Below are the code and all the weights of a small trained network. Each question names an input and a class and asks about switching units off, where a switched-off unit gives its printed mean instead of its output.

import numpy as np


def w(rows, s, z=0):
    codes = np.array(rows[::2]) - 128.0
    scale = np.full(codes.shape[1], s)
    scale[-1] = z or s
    return codes * scale


def f(y):
    return y / 2 * (1 + np.tanh(0.7978845608 * (y + 0.044715 * y**3)))


def log_softmax(a):
    a = a - a.max(-1, keepdims=True)
    return a - np.log(np.exp(a).sum(-1, keepdims=True))


def net(x, mask):
    res = np.array(x, float).reshape(1, 7) / 4 @ E
    y = f(res @ A[0][:, :-1].T + A[0][:, -1])
    res = res + np.where(mask, y, B[0][:, -1]) @ B[0][:, :-1]
    return log_softmax(res[-1] @ U[:, :-1].T + U[:, -1])


A, B = {}, {}
E = w([
[72,178,100,80,40,164,39,96,54,107,132,163],'x0',
[206,159,154,91,139,53,130,37,91,174,149,178],'x1',
[194,255,124,108,138,139,108,164,149,68,92,95],'x2',
[124,126,145,119,134,137,115,114,143,128,134,114],'x3',
[99,184,163,159,38,131,187,98,209,142,108,182],'x4',
[126,127,139,115,120,139,144,118,120,132,129,106],'x5',
[134,185,92,184,99,115,95,142,125,231,182,42],'x6',
],0.0077)
A[0] = w([
[105,152,153,160,77,144,158,77,222,136,119,169,122],'n1',
[136,155,83,173,101,125,83,152,142,209,195,89,116],'n2',
[162,86,115,101,209,114,70,150,47,116,130,82,52],'n3',
[76,14,141,168,93,94,145,53,104,194,175,176,98],'n4',
[144,104,105,108,247,163,90,152,65,125,137,100,75],'n5',
[174,163,151,110,148,59,136,61,103,168,157,172,52],'n6',
[209,165,144,110,151,79,126,49,94,179,152,184,29],'n7',
[35,33,82,161,101,149,144,142,141,152,164,141,136],'n8',
[133,82,142,59,149,174,155,118,122,95,61,203,136],'n9',
[161,116,166,159,193,82,186,171,174,159,119,106,3],'n10',
[95,153,75,92,64,150,69,118,82,129,107,150,47],'n11',
[199,213,123,114,126,145,118,136,156,75,76,90,44],'n12',
[190,111,136,190,156,89,239,142,198,139,109,90,69],'n13',
[158,170,122,170,99,126,95,148,127,204,200,76,121],'n14',
[210,105,157,192,164,108,192,176,190,127,161,109,44],'n15',
[120,90,146,35,148,124,174,141,109,60,80,201,57],'n16',
[100,178,93,161,139,119,126,137,118,210,183,79,126],'n17',
[97,156,175,160,44,131,170,108,200,138,70,142,45],'n18',
[41,109,77,193,123,176,134,197,161,61,136,52,58],'n19',
[197,130,141,114,129,44,127,53,106,145,157,163,44],'n20',
[177,223,137,127,147,132,112,147,143,82,82,102,35],'n21',
[115,185,147,181,60,141,205,98,202,163,88,201,99],'n22',
[65,127,121,188,122,213,131,223,157,103,82,105,98],'n23',
[132,104,197,70,138,139,164,131,118,45,99,183,114],'n24',
[64,205,105,84,3,158,53,97,70,108,152,167,90],'n25',
[135,102,154,63,176,164,147,120,133,48,79,190,98],'n26',
[188,213,128,92,123,144,124,187,144,99,90,105,37],'n27',
],0.006,0.0011)
B[0] = w([
[141,118,86,126,107,83,92,124,114,171,89,81,183],'n1',
[153,169,157,174,88,134,170,151,167,117,195,125,208],'n2',
[141,94,57,113,71,54,87,112,113,182,118,60,196],'n3',
[21,199,163,131,255,128,167,169,62,149,93,107,230],'n4',
[153,75,59,128,86,59,72,93,133,170,75,57,193],'n5',
[150,143,88,35,134,191,166,91,183,109,98,169,194],'n6',
[181,120,88,71,142,198,193,103,207,111,87,183,207],'n7',
[69,181,139,97,195,164,160,140,115,156,102,151,210],'n8',
[150,179,151,167,105,81,168,167,139,140,206,133,184],'n9',
[130,73,203,154,114,155,78,71,80,55,124,159,185],'n10',
[140,76,180,144,106,156,103,78,69,72,125,146,192],'n11',
[49,185,173,128,228,125,151,161,61,176,92,96,191],'n12',
[138,58,188,167,103,150,62,55,53,52,118,153,211],'n13',
[160,136,153,179,76,126,189,181,199,114,204,130,208],'n14',
[143,74,188,154,98,139,85,70,73,55,110,178,197],'n15',
[158,174,146,184,86,116,155,175,171,148,200,121,190],'n16',
[159,169,192,160,102,109,173,171,178,128,196,145,199],'n17',
[162,94,89,106,98,62,105,120,140,166,85,42,181],'n18',
[174,137,70,51,107,197,161,104,180,110,117,168,212],'n19',
[133,149,87,62,144,194,162,116,189,111,119,189,193],'n20',
[65,175,163,137,223,125,137,162,92,174,96,131,186],'n21',
[144,67,49,125,124,22,67,122,122,202,82,58,209],'n22',
[162,128,73,53,132,201,143,111,196,120,82,203,200],'n23',
[160,150,140,160,94,112,158,165,142,147,197,118,185],'n24',
[135,53,196,168,109,137,91,62,61,55,124,146,254],'n25',
[150,163,147,186,76,85,157,168,185,140,194,109,190],'n26',
[72,168,160,129,200,121,162,132,81,185,89,160,184],'n27',
],0.0067)
U = w([
[133,71,199,170,83,159,78,55,60,11,126,156,120],'0',
[153,167,144,194,58,107,186,203,194,135,254,125,184],'1',
[150,134,44,16,119,232,170,109,214,101,83,179,4],'2',
[137,86,27,115,87,23,71,115,119,198,77,58,179],'3',
[30,178,170,133,242,137,174,171,66,175,90,133,146],'4',
],0.0097,0.00037)

Each question gives the input, the list of numbers given to net, and the class t.
The units are the neurons (one row each of A and B). Each row of codes is followed by its name. A weight is (code - 128) times the scale printed after its matrix; where a second scale follows, it is the last column's (A, B and U).
mask holds one flag per neuron, in row order. A switched-off neuron (its flag False) gives its mean, the last column of its row in B, instead of its output. The means were averaged over made-up inputs and are rounded, as every weight is.
A unit's drop is (log p(t) with every unit on - log p(t) with that unit switched off) / (log p(t) with every unit on - log p(t) with every unit switched off).
The circuit of an input: a set's keep is (log p(t) with only the set's units on - log p(t) with every unit switched off) / (log p(t) with every unit on - log p(t) with every unit switched off). Starting from the 12 units with the biggest drops (on a tie, the unit counted first), units are removed one at a time, each time the one whose removal leaves the highest keep (on an exact tie, the one counted first), for as long as the keep stays at least 0.8.
circuit, biggest first: the units of the circuit, biggest drop first
most important unit: the unit with the biggest drop
top k neurons: the k neurons with the biggest drops, biggest first
drop when u is switched off: that unit's drop, to one decimal
input [0,0,-5,-6,6,5,-5], class 3: top 3 neurons -> [n22, n18, n1]
input [6,4,2,4,-8,5,1], class 3: circuit, biggest first -> [n3]
input [3,0,-8,-6,-7,7,-5], class 4: top 3 neurons -> [n4, n8, n22]
input [-5,8,8,6,-5,4,-8], class 1: top 2 neurons -> [n26, n16]
input [0,2,5,8,-5,-5,-4], class 3: circuit, biggest first -> [n5, n3]
input [2,6,3,7,0,1,-5], class 2: top 4 neurons -> [n7, n6, n20, n14]
input [6,0,-5,-3,-8,4,-6], class 3: circuit, biggest first -> [n3, n5]
input [7,8,1,6,-3,-6,-7], class 2: top 2 neurons -> [n7, n20]
input [-2,3,4,1,-4,-7,-1], class 3: top 4 neurons -> [n4, n3, n5, n8]
input [-3,-8,5,-8,5,3,5], class 2: top 2 neurons -> [n23, n19]
input [0,3,-2,2,3,-4,0], class 2: circuit, biggest first -> [n25, n26]
input [6,0,5,-1,-3,-6,5], class 0: top 2 neurons -> [n25, n11]
input [6,-4,-6,0,8,5,5], class 3: top 2 neurons -> [n22, n18]
input [3,6,5,5,3,6,1], class 2: top 4 neurons -> [n7, n4, n6, n20]
input [2,-7,2,1,-8,2,-4], class 3: circuit, biggest first -> [n5]
input [1,5,-6,-3,1,1,5], class 4: top 2 neurons -> [n4, n19]
input [-6,7,-4,-6,1,-8,2], class 2: drop when n7 is switched off -> 0.8
input [3,3,4,8,-1,8,2], class 4: drop when n21 is switched off -> 0.2
input [-7,1,-6,-4,0,2,-1], class 0: drop when n10 is switched off -> 0.3
input [-1,3,7,1,-4,-6,5], class 4: most important unit -> n12
